Below are the code and all the weights of a small trained network. Each question names an input and a target symbol and asks about switching units off, where a switched-off unit gives its printed mean instead of its output.

import numpy as np


def w(rows, s, z=0):
    codes = np.array(rows[::2]) - 128.0
    scale = np.full(codes.shape[1], s)
    scale[-1] = z or s
    return codes * scale


def f(y):
    return np.maximum(y, 0)


def softmax(a):
    e = np.exp(a - a.max(-1, keepdims=True))
    return e / e.sum(-1, keepdims=True)


def log_softmax(a):
    a = a - a.max(-1, keepdims=True)
    return a - np.log(np.exp(a).sum(-1, keepdims=True))


def net(x, mask):
    ids = ['αγδθλμξπσ'.index(c) for c in x.split()]
    T = len(ids)
    res = E[ids] + P[:T]
    u = 0
    for l in range(2):
        r = res
        for j in range(3):
            rows = slice(3 * j, 3 * j + 3)
            q, k, v = (r @ M[l][rows].T for M in (Q, K, V))
            z = softmax(np.where(np.tri(T) > 0, q @ k.T / 3**0.5, -1e9)) @ v
            o = O[l][rows]
            res = res + np.where(mask[u + j], z, o[:, -1]) @ o[:, :-1]
        u += 3
        y = f(res @ A[l][:, :-1].T + A[l][:, -1])
        res = res + np.where(mask[u : u + 4], y, B[l][:, -1]) @ B[l][:, :-1]
        u += 4
    return log_softmax(res[-1] @ U[:, :-1].T + U[:, -1])


Q, K, V, O, A, B = {}, {}, {}, {}, {}, {}
E = w([
[105,67,165,178,51,129,84,223,85,143,208],'α',
[59,181,83,86,196,133,114,108,201,89,177],'γ',
[161,144,128,119,137,40,175,61,194,202,189],'δ',
[30,159,151,94,53,153,159,85,170,163,146],'θ',
[95,134,92,167,8,34,162,119,79,99,58],'λ',
[114,129,150,224,64,145,205,180,205,187,106],'μ',
[64,165,171,105,128,38,79,147,86,199,157],'ξ',
[72,144,67,130,69,124,60,161,191,220,143],'π',
[200,109,70,191,213,126,106,84,40,92,92],'σ',
],0.011)
P = w([
[119,39,156,41,121,172,135,130,124,229,2],'0',
[151,211,142,241,157,105,124,152,119,77,240],'1',
[124,196,132,212,126,112,138,138,103,96,201],'2',
[114,179,120,180,111,97,128,142,109,120,196],'3',
[85,188,119,181,107,109,132,140,121,139,172],'4',
[77,186,101,176,98,100,140,132,122,136,175],'5',
[69,162,89,148,106,90,129,145,128,152,162],'6',
[55,157,93,159,122,86,126,153,136,152,162],'7',
[38,149,83,160,119,80,135,129,126,163,166],'8',
[27,134,82,167,100,88,141,112,119,163,140],'9',
[17,133,80,163,106,100,134,150,132,166,178],'10',
],0.0064)
Q[0] = w([
[208,104,222,2,126,165,146,95,117,94,75],'0.h1',
[89,124,182,89,128,139,116,161,148,131,178],'0.h1',
[176,162,94,155,129,93,157,72,82,117,63],'0.h1',
[49,131,62,138,134,142,124,137,150,122,134],'0.h2',
[144,130,122,60,204,178,64,128,160,65,111],'0.h2',
[44,128,89,160,112,129,126,152,128,128,155],'0.h2',
[158,129,148,104,131,125,111,137,164,108,110],'0.h3',
[18,164,106,133,64,69,120,155,158,193,205],'0.h3',
[120,121,94,120,105,136,103,138,126,142,98],'0.h3',
],0.0088)
K[0] = w([
[51,197,98,91,176,127,83,89,158,92,227],'0.h1',
[39,133,192,124,48,112,154,161,164,167,153],'0.h1',
[213,135,76,136,216,153,98,85,92,123,117],'0.h1',
[206,77,127,101,187,138,125,90,82,153,53],'0.h2',
[184,154,103,253,147,147,149,116,71,98,164],'0.h2',
[229,74,128,50,183,116,118,93,133,163,68],'0.h2',
[124,119,166,162,92,129,125,172,130,119,191],'0.h3',
[64,99,115,64,61,161,115,111,140,178,59],'0.h3',
[107,162,115,115,127,139,147,118,151,159,149],'0.h3',
],0.0072)
V[0] = w([
[105,55,254,162,45,195,130,236,137,131,155],'0.h1',
[143,84,124,101,175,222,158,127,164,104,115],'0.h1',
[81,213,131,123,176,166,90,99,110,127,217],'0.h1',
[133,110,50,106,132,184,50,153,101,137,79],'0.h2',
[160,111,191,135,55,135,192,110,190,187,162],'0.h2',
[132,81,101,151,137,196,128,143,131,59,75],'0.h2',
[127,115,85,182,156,149,75,190,196,145,173],'0.h3',
[181,112,172,148,144,108,96,194,64,86,207],'0.h3',
[48,173,116,158,22,95,97,183,149,142,138],'0.h3',
],0.0063)
O[0] = w([
[103,168,142,188,60,153,162,3,106,167,140,222],'0.h1',
[188,130,151,88,110,210,158,165,171,196,52,54],'0.h1',
[59,99,153,85,145,193,25,150,244,71,123,89],'0.h1',
[101,108,71,131,133,182,86,176,117,199,166,162],'0.h2',
[242,105,204,113,41,108,115,122,215,104,74,152],'0.h2',
[107,108,75,111,94,216,186,149,50,128,165,86],'0.h2',
[233,254,69,205,128,188,113,66,155,234,163,152],'0.h3',
[118,95,161,199,195,186,126,41,49,215,31,58],'0.h3',
[164,219,143,126,45,86,82,117,75,80,114,253],'0.h3',
],0.0053,0.0056)
A[0] = w([
[202,147,116,244,132,73,93,130,38,138,180,178],'0.n1',
[129,101,151,9,164,139,151,187,216,108,140,131],'0.n2',
[138,190,202,149,53,52,183,140,179,42,253,250],'0.n3',
[205,34,72,48,172,57,183,212,147,122,123,152],'0.n4',
],0.0046,0.002)
B[0] = w([
[134,202,112,186,158,129,86,71,87,99,2,208],'0.n1',
[71,231,198,151,120,179,183,109,165,153,79,133],'0.n2',
[83,58,38,144,82,74,126,98,193,98,81,253],'0.n3',
[83,156,134,158,231,144,203,38,117,196,111,138],'0.n4',
],0.006,0.012)
Q[1] = w([
[157,138,107,80,219,92,68,168,117,163,106],'1.h1',
[95,131,143,69,82,25,113,97,132,169,112],'1.h1',
[75,188,83,130,89,31,87,64,137,116,123],'1.h1',
[213,20,175,2,222,180,127,201,110,85,148],'1.h2',
[43,182,47,165,177,71,98,114,123,72,112],'1.h2',
[185,137,230,83,180,178,136,121,97,146,139],'1.h2',
[131,154,227,75,45,133,194,91,215,98,218],'1.h3',
[73,171,23,156,27,11,112,52,184,7,55],'1.h3',
[120,128,185,76,153,146,112,200,92,153,171],'1.h3',
],0.005)
K[1] = w([
[140,125,70,225,162,88,121,13,116,58,88],'1.h1',
[208,100,156,65,171,159,157,97,54,225,95],'1.h1',
[179,117,150,158,127,178,173,103,82,221,103],'1.h1',
[3,140,48,165,39,37,212,105,229,200,191],'1.h2',
[195,196,166,181,103,173,104,56,83,68,79],'1.h2',
[136,79,66,180,108,80,140,190,194,154,183],'1.h2',
[148,70,44,200,211,127,82,83,121,69,135],'1.h3',
[220,102,208,123,184,181,144,124,42,161,40],'1.h3',
[59,152,57,200,73,27,109,110,171,54,167],'1.h3',
],0.0047)
V[1] = w([
[135,112,99,126,137,96,119,119,144,119,124],'1.h1',
[62,152,106,153,113,139,173,155,141,94,121],'1.h1',
[131,170,199,126,64,135,117,118,166,88,131],'1.h1',
[138,254,155,150,93,192,148,101,112,195,113],'1.h2',
[126,201,115,113,139,66,90,178,193,76,102],'1.h2',
[30,62,170,62,122,157,157,192,187,149,109],'1.h2',
[162,184,99,107,105,194,23,204,203,142,147],'1.h3',
[27,171,206,122,165,82,45,115,87,135,140],'1.h3',
[129,197,176,114,197,172,195,62,194,158,86],'1.h3',
],0.0064)
O[1] = w([
[182,167,151,110,144,85,103,127,117,108,123,135],'1.h1',
[140,131,107,110,174,148,195,119,28,117,120,143],'1.h1',
[77,42,72,220,105,13,193,120,90,150,158,98],'1.h1',
[120,53,88,166,176,182,90,110,43,134,141,164],'1.h2',
[220,191,206,69,148,165,168,89,65,108,130,116],'1.h2',
[86,165,137,121,81,18,110,65,74,85,140,2],'1.h2',
[90,247,103,222,7,143,87,97,81,133,253,43],'1.h3',
[33,170,198,32,222,163,46,26,98,121,69,147],'1.h3',
[175,42,164,67,183,116,169,44,87,202,232,171],'1.h3',
],0.0053,0.0081)
A[1] = w([
[20,135,123,75,59,76,156,138,155,166,134,95],'1.n1',
[123,98,141,61,118,220,126,179,204,181,149,194],'1.n2',
[140,146,77,145,122,132,189,254,226,79,70,103],'1.n3',
[80,188,115,180,107,161,90,110,98,71,153,255],'1.n4',
],0.0056,0.0009)
B[1] = w([
[137,156,173,234,110,195,128,188,147,3,169,253],'1.n1',
[227,192,196,224,139,195,137,64,73,25,150,185],'1.n2',
[117,145,77,18,149,154,186,166,62,190,140,247],'1.n3',
[164,143,135,18,124,181,55,124,118,212,100,234],'1.n4',
],0.0064,0.0057)
U = w([
[34,21,80,172,127,140,75,125,144,150,110,116],'α',
[56,133,95,79,143,134,145,60,65,122,205,248],'γ',
[202,71,169,89,111,95,108,87,195,130,138,239],'δ',
[120,131,165,215,120,134,156,161,118,3,166,127],'θ',
[80,120,106,41,101,104,142,189,91,124,86,79],'λ',
[123,137,113,180,111,113,221,176,118,176,164,61],'μ',
[69,177,221,118,133,105,69,117,153,100,64,100],'ξ',
[167,211,99,134,83,137,83,170,150,141,145,2],'π',
[239,145,174,167,141,186,124,122,68,75,102,243],'σ',
],0.0051,0.00088)

Each question gives the input, a string of symbols that net reads in full, and the target symbol t.
The units are the heads (3 rows each of Q, K, V and O) and the neurons (one row each of A and B). Each row of codes is followed by its name. A weight is (code - 128) times the scale printed after its matrix; where a second scale follows, it is the last column's (O, A, B and U).
mask holds one flag per unit, layer by layer, with each layer's heads first. A switched-off unit (its flag False) gives its mean, the last column of its rows in O or B, instead of its output. The means were averaged over made-up inputs and are rounded, as every weight is.
A unit's drop is (log p(t) with every unit on - log p(t) with that unit switched off) / (log p(t) with every unit on - log p(t) with every unit switched off).
The circuit of an input: a set's keep is (log p(t) with only the set's units on - log p(t) with every unit switched off) / (log p(t) with every unit on - log p(t) with every unit switched off). Starting from the 12 units with the biggest drops (on a tie, the unit counted first), units are removed one at a time, each time the one whose removal leaves the highest keep (on an exact tie, the one counted first), for as long as the keep stays at least 0.8.
circuit, biggest first: the units of the circuit, biggest drop first
most important unit: the unit with the biggest drop
k most important neurons: the k neurons with the biggest drops, biggest first
top k neurons in layer l: the k neurons of layer l with the biggest drops, biggest first
heads that matter: for each layer, one digit per head in row order, 1 if its drop is at least 0.15 and else 0, layers parted by /
input α μ α δ θ, target α: circuit, biggest first => (1.h2; 0.h1; 0.n3; 0.h3)
input π α α π π α, target π: circuit, biggest first => (1.h3; 0.h3; 1.n4)
input σ ξ α λ, target λ: most important unit => 1.h2
input σ θ ξ σ δ, target σ: heads that matter => 011 / 110
input δ θ θ ξ, target δ: heads that matter => 010 / 001
input σ γ γ σ γ μ δ θ λ π γ, target σ: 3 most important neurons => (1.n2; 0.n4; 0.n1)
input σ θ δ, target δ: circuit, biggest first => (0.n4; 1.h3; 0.h3; 0.h1)
input λ π α γ, target λ: circuit, biggest first => (1.h3; 1.n3; 0.h3; 0.h1)
input γ γ θ α π α π α ξ α, target γ: 2 most important neurons => (0.n2; 0.n3)
input σ μ ξ μ σ π, target σ: heads that matter => 001 / 110
input λ α α, target λ: circuit, biggest first => (1.h3; 0.h3; 1.n3; 0.h1)
input λ σ λ, target λ: heads that matter => 100 / 000
input σ π π, target π: 2 most important neurons => (0.n3; 1.n4)
input σ δ ξ α, target α: heads that matter => 011 / 010
input ξ α π δ γ π ξ δ λ σ θ, target θ: most important unit => 0.n1
input α α μ, target α: heads that matter => 101 / 010
input σ θ ξ ξ α π σ ξ π ξ, target σ: heads that matter => 011 / 111
input ξ γ λ ξ, target ξ: heads that matter => 000 / 001
input λ δ γ γ π, target λ: heads that matter => 101 / 001
input σ α ξ θ α γ σ μ μ α, target σ: most important neuron => (1.n2)
input σ μ α α σ γ, target σ: heads that matter => 001 / 110
input λ δ α δ λ σ δ α θ, target θ: top 2 neurons in layer 1 => (1.n1; 1.n4)
input θ λ α γ α α δ μ α γ γ, target θ: 2 most important neurons => (1.n1; 0.n3)
input δ μ γ γ θ π, target δ: top 2 neurons in layer 0 => (0.n4; 0.n2)
input δ γ ξ θ μ α, target δ: heads that matter => 010 / 001
input π μ ξ π α ξ θ δ π γ, target π: 3 most important neurons => (0.n3; 1.n4; 0.n1)
input γ δ α γ, target γ: 2 most important neurons => (0.n2; 0.n3)
input θ γ α δ λ δ, target θ: 2 most important neurons => (1.n1; 0.n3)
input σ α ξ, target ξ: most important unit => 0.h3
input λ δ ξ, target λ: heads that matter => 101 / 001
